Below are the code and all the weights of a small trained network. Each question names an input and a class and asks about switching units off, where a switched-off unit gives its printed mean instead of its output.

import numpy as np


def w(rows, s, z=0):
    codes = np.array(rows[::2]) - 128.0
    scale = np.full(codes.shape[1], s)
    scale[-1] = z or s
    return codes * scale


def norm(h):
    return h / np.sqrt((h * h).mean(-1, keepdims=True) + 1e-5)


def f(y):
    return y / 2 * (1 + np.tanh(0.7978845608 * (y + 0.044715 * y**3)))


def log_softmax(a):
    a = a - a.max(-1, keepdims=True)
    return a - np.log(np.exp(a).sum(-1, keepdims=True))


def net(x, mask):
    res = np.array(x, float).reshape(1, 8) / 4 @ E
    u = 0
    for l in range(4):
        y = f(norm(res) @ A[l][:, :-1].T + A[l][:, -1])
        res = res + np.where(mask[u : u + 7], y, B[l][:, -1]) @ B[l][:, :-1]
        u += 7
    return log_softmax(norm(res)[-1] @ U[:, :-1].T + U[:, -1])


A, B = {}, {}
E = w([
[137,149,153,130,209,245,85,150,91,150],'x0',
[83,1,146,149,156,138,91,27,116,38],'x1',
[120,168,131,125,102,115,50,98,125,136],'x2',
[96,176,34,131,75,168,145,138,43,35],'x3',
[130,128,129,126,127,130,129,128,128,126],'x4',
[167,197,109,138,240,70,152,83,109,86],'x5',
[51,136,90,74,163,133,141,119,178,139],'x6',
[195,58,43,42,153,99,76,177,102,144],'x7',
],0.0097)
A[0] = w([
[144,74,112,164,155,152,211,178,137,116,107],'L0N0',
[141,124,151,141,135,120,136,140,144,136,57],'L0N1',
[150,113,151,137,145,135,147,161,191,104,92],'L0N2',
[171,97,94,91,123,113,110,146,129,121,46],'L0N3',
[115,166,128,136,103,105,11,116,136,127,76],'L0N4',
[232,108,170,189,89,125,136,128,76,127,2],'L0N5',
[131,127,132,112,78,64,170,108,144,107,14],'L0N6',
],0.012,0.0083)
B[0] = w([
[109,230,206,2,52,97,16,17,48,139,253],'L0N0',
[116,121,137,98,147,109,121,110,213,152,93],'L0N1',
[114,149,144,135,141,99,78,100,127,171,156],'L0N2',
[37,109,84,173,166,71,110,174,52,195,176],'L0N3',
[136,140,187,30,106,128,189,49,51,138,203],'L0N4',
[229,124,118,231,83,166,113,73,103,148,218],'L0N5',
[115,81,96,144,88,37,141,110,141,118,176],'L0N6',
],0.0091,0.0023)
A[1] = w([
[1,150,82,27,169,146,159,120,221,131,81],'L1N0',
[102,92,144,134,58,177,102,159,156,128,95],'L1N1',
[143,141,172,144,139,216,169,94,164,101,102],'L1N2',
[132,155,155,45,106,98,160,61,84,152,78],'L1N3',
[71,172,194,185,109,119,183,114,151,110,1],'L1N4',
[172,185,129,146,196,76,122,108,138,56,80],'L1N5',
[128,134,94,117,111,157,155,131,119,87,26],'L1N6',
],0.011,0.0082)
B[1] = w([
[247,126,146,195,91,134,112,105,81,126,255],'L1N0',
[110,116,99,117,171,129,227,74,105,174,205],'L1N1',
[98,125,100,132,157,72,82,148,80,146,218],'L1N2',
[123,154,176,90,94,145,89,114,108,122,214],'L1N3',
[29,162,136,223,137,103,103,144,87,166,184],'L1N4',
[105,109,94,89,107,184,206,68,137,198,230],'L1N5',
[99,138,105,82,125,157,86,147,172,95,116],'L1N6',
],0.015,0.0038)
A[2] = w([
[147,119,174,113,160,121,136,139,166,126,59],'L2N0',
[111,153,108,128,114,154,157,149,85,54,69],'L2N1',
[120,138,111,126,81,75,141,115,185,110,2],'L2N2',
[103,100,142,126,69,179,129,148,141,155,50],'L2N3',
[136,192,114,120,90,125,145,165,165,151,15],'L2N4',
[122,139,151,131,191,251,95,154,120,133,3],'L2N5',
[121,131,126,115,134,135,151,123,120,156,69],'L2N6',
],0.017,0.0056)
B[2] = w([
[92,159,126,143,110,145,102,127,157,153,150],'L2N0',
[110,152,103,127,96,144,91,121,210,164,246],'L2N1',
[143,100,123,112,100,44,143,129,103,114,175],'L2N2',
[143,162,105,115,170,128,169,83,131,130,170],'L2N3',
[135,133,169,126,174,184,145,176,125,74,210],'L2N4',
[130,135,116,131,84,5,157,115,124,88,253],'L2N5',
[118,121,138,114,139,112,167,129,126,121,157],'L2N6',
],0.019,0.0041)
A[3] = w([
[178,114,109,189,125,158,108,121,106,104,93],'L3N0',
[97,37,139,135,180,187,90,90,155,26,105],'L3N1',
[140,85,245,152,186,75,96,107,206,189,160],'L3N2',
[167,72,44,34,176,111,65,175,86,143,78],'L3N3',
[66,89,135,156,101,95,110,52,156,77,127],'L3N4',
[136,199,143,154,137,108,142,190,109,113,254],'L3N5',
[116,71,144,127,68,157,168,152,93,157,121],'L3N6',
],0.011,0.0042)
B[3] = w([
[182,173,105,152,120,136,151,171,162,172,147],'L3N0',
[166,185,201,111,157,158,177,232,141,107,155],'L3N1',
[100,163,30,107,80,177,102,140,136,91,254],'L3N2',
[23,161,225,237,136,149,133,87,128,163,195],'L3N3',
[185,111,179,79,181,146,116,216,136,136,239],'L3N4',
[139,3,171,96,157,127,91,126,139,97,230],'L3N5',
[147,177,91,119,187,123,138,87,104,99,159],'L3N6',
],0.013,0.0071)
U = w([
[116,94,101,110,115,3,131,141,91,92,249],'0',
[17,130,179,237,140,120,112,136,109,165,96],'1',
[165,101,199,85,193,167,154,208,153,67,136],'2',
[117,122,67,71,173,153,235,44,103,179,125],'3',
[88,142,30,99,50,162,62,139,224,127,86],'4',
[245,126,122,201,79,152,108,100,94,129,78],'5',
[104,161,213,40,80,143,91,86,67,114,80],'6',
],0.017,0.011)

Each question gives the input, the list of numbers given to net, and the class t.
The units are the neurons (one row each of A and B). Each row of codes is followed by its name. A weight is (code - 128) times the scale printed after its matrix; where a second scale follows, it is the last column's (A, B and U).
mask holds one flag per neuron, layer by layer. A switched-off neuron (its flag False) gives its mean, the last column of its row in B, instead of its output. The means were averaged over made-up inputs and are rounded, as every weight is.
A unit's drop is (log p(t) with every unit on - log p(t) with that unit switched off) / (log p(t) with every unit on - log p(t) with every unit switched off).
The circuit of an input: a set's keep is (log p(t) with only the set's units on - log p(t) with every unit switched off) / (log p(t) with every unit on - log p(t) with every unit switched off). Starting from the 12 units with the biggest drops (on a tie, the unit counted first), units are removed one at a time, each time the one whose removal leaves the highest keep (on an exact tie, the one counted first), for as long as the keep stays at least 0.8.
units of the circuit, in order: the units of the circuit, biggest drop first
most important unit: the unit with the biggest drop
top k neurons: the k neurons with the biggest drops, biggest first
top k neurons in layer l: the k neurons of layer l with the biggest drops, biggest first
input [-4,-3,-5,-8,-2,-2,-7,-1], class 4: units of the circuit, in order	[L3N2]
input [8,8,-5,-5,-6,-2,-3,-2], class 0: top 2 neurons	[L2N5, L2N4]
input [-3,6,-5,3,4,3,6,-4], class 2: top 2 neurons	[L3N4, L3N1]
input [6,-3,5,1,-1,-3,-1,2], class 0: top 2 neurons	[L2N5, L0N0]
input [-5,-4,-6,-1,0,0,-3,-3], class 6: top 3 neurons	[L0N0, L1N3, L2N5]
input [2,6,2,7,4,7,-7,-8], class 1: top 2 neurons	[L3N2, L1N4]
input [-3,-3,-1,-8,-5,-6,0,-1], class 4: top 3 neurons	[L3N2, L1N5, L2N0]
input [8,8,-8,-2,-8,0,-1,8], class 0: top 2 neurons in layer 2	[L2N5, L2N4]
input [-4,6,-7,-1,5,6,-5,5], class 6: units of the circuit, in order	[L0N0, L1N3]
input [-7,8,3,-7,-2,-6,4,7], class 2: top 4 neurons	[L3N4, L3N1, L2N5, L2N1]
input [1,3,5,5,-2,5,-2,-6], class 1: top 4 neurons	[L1N4, L0N0, L3N2, L1N1]
input [0,-5,2,6,-3,5,2,-2], class 4: top 2 neurons in layer 1	[L1N1, L1N6]
input [1,6,-2,2,-4,3,3,-5], class 2: top 4 neurons	[L3N4, L3N1, L3N3, L1N1]
input [-3,-2,-6,-7,-1,8,-5,-5], class 3: most important unit	L1N5
input [-5,-8,2,0,3,-2,-4,-6], class 2: top 2 neurons	[L2N4, L3N5]
input [-6,-4,-6,-4,3,6,-6,7], class 1: units of the circuit, in order	[L3N3, L0N3, L2N5]
input [-3,-3,-7,-2,8,7,-7,2], class 3: top 2 neurons	[L1N5, L1N0]
input [-4,0,5,-6,-7,-3,-6,-4], class 4: top 2 neurons	[L3N2, L1N0]
input [2,0,-4,-1,8,-7,-2,6], class 3: top 2 neurons	[L1N1, L2N3]
input [2,2,-6,-8,5,1,-1,7], class 4: top 3 neurons	[L3N2, L2N0, L1N2]
input [-4,-3,-7,7,-1,4,-2,-8], class 1: units of the circuit, in order	[L1N4]
input [-1,4,-8,-5,6,-1,-2,7], class 6: top 2 neurons in layer 1	[L1N3, L1N2]
input [8,-7,0,-8,-1,-1,-4,-4], class 0: top 2 neurons in layer 2	[L2N5, L2N1]
input [3,-3,1,-3,-1,-4,5,3], class 5: top 2 neurons in layer 1	[L1N0, L1N5]
input [-2,0,2,-3,-2,7,-7,0], class 3: top 2 neurons in layer 1	[L1N5, L1N0]
input [-2,8,6,3,-2,-6,8,0], class 2: top 2 neurons in layer 3	[L3N1, L3N4]
input [-2,6,0,-1,0,-7,-6,-3], class 3: units of the circuit, in order	[L1N1]
input [-1,2,2,-7,-2,8,-7,-5], class 3: top 2 neurons in layer 1	[L1N5, L1N0]
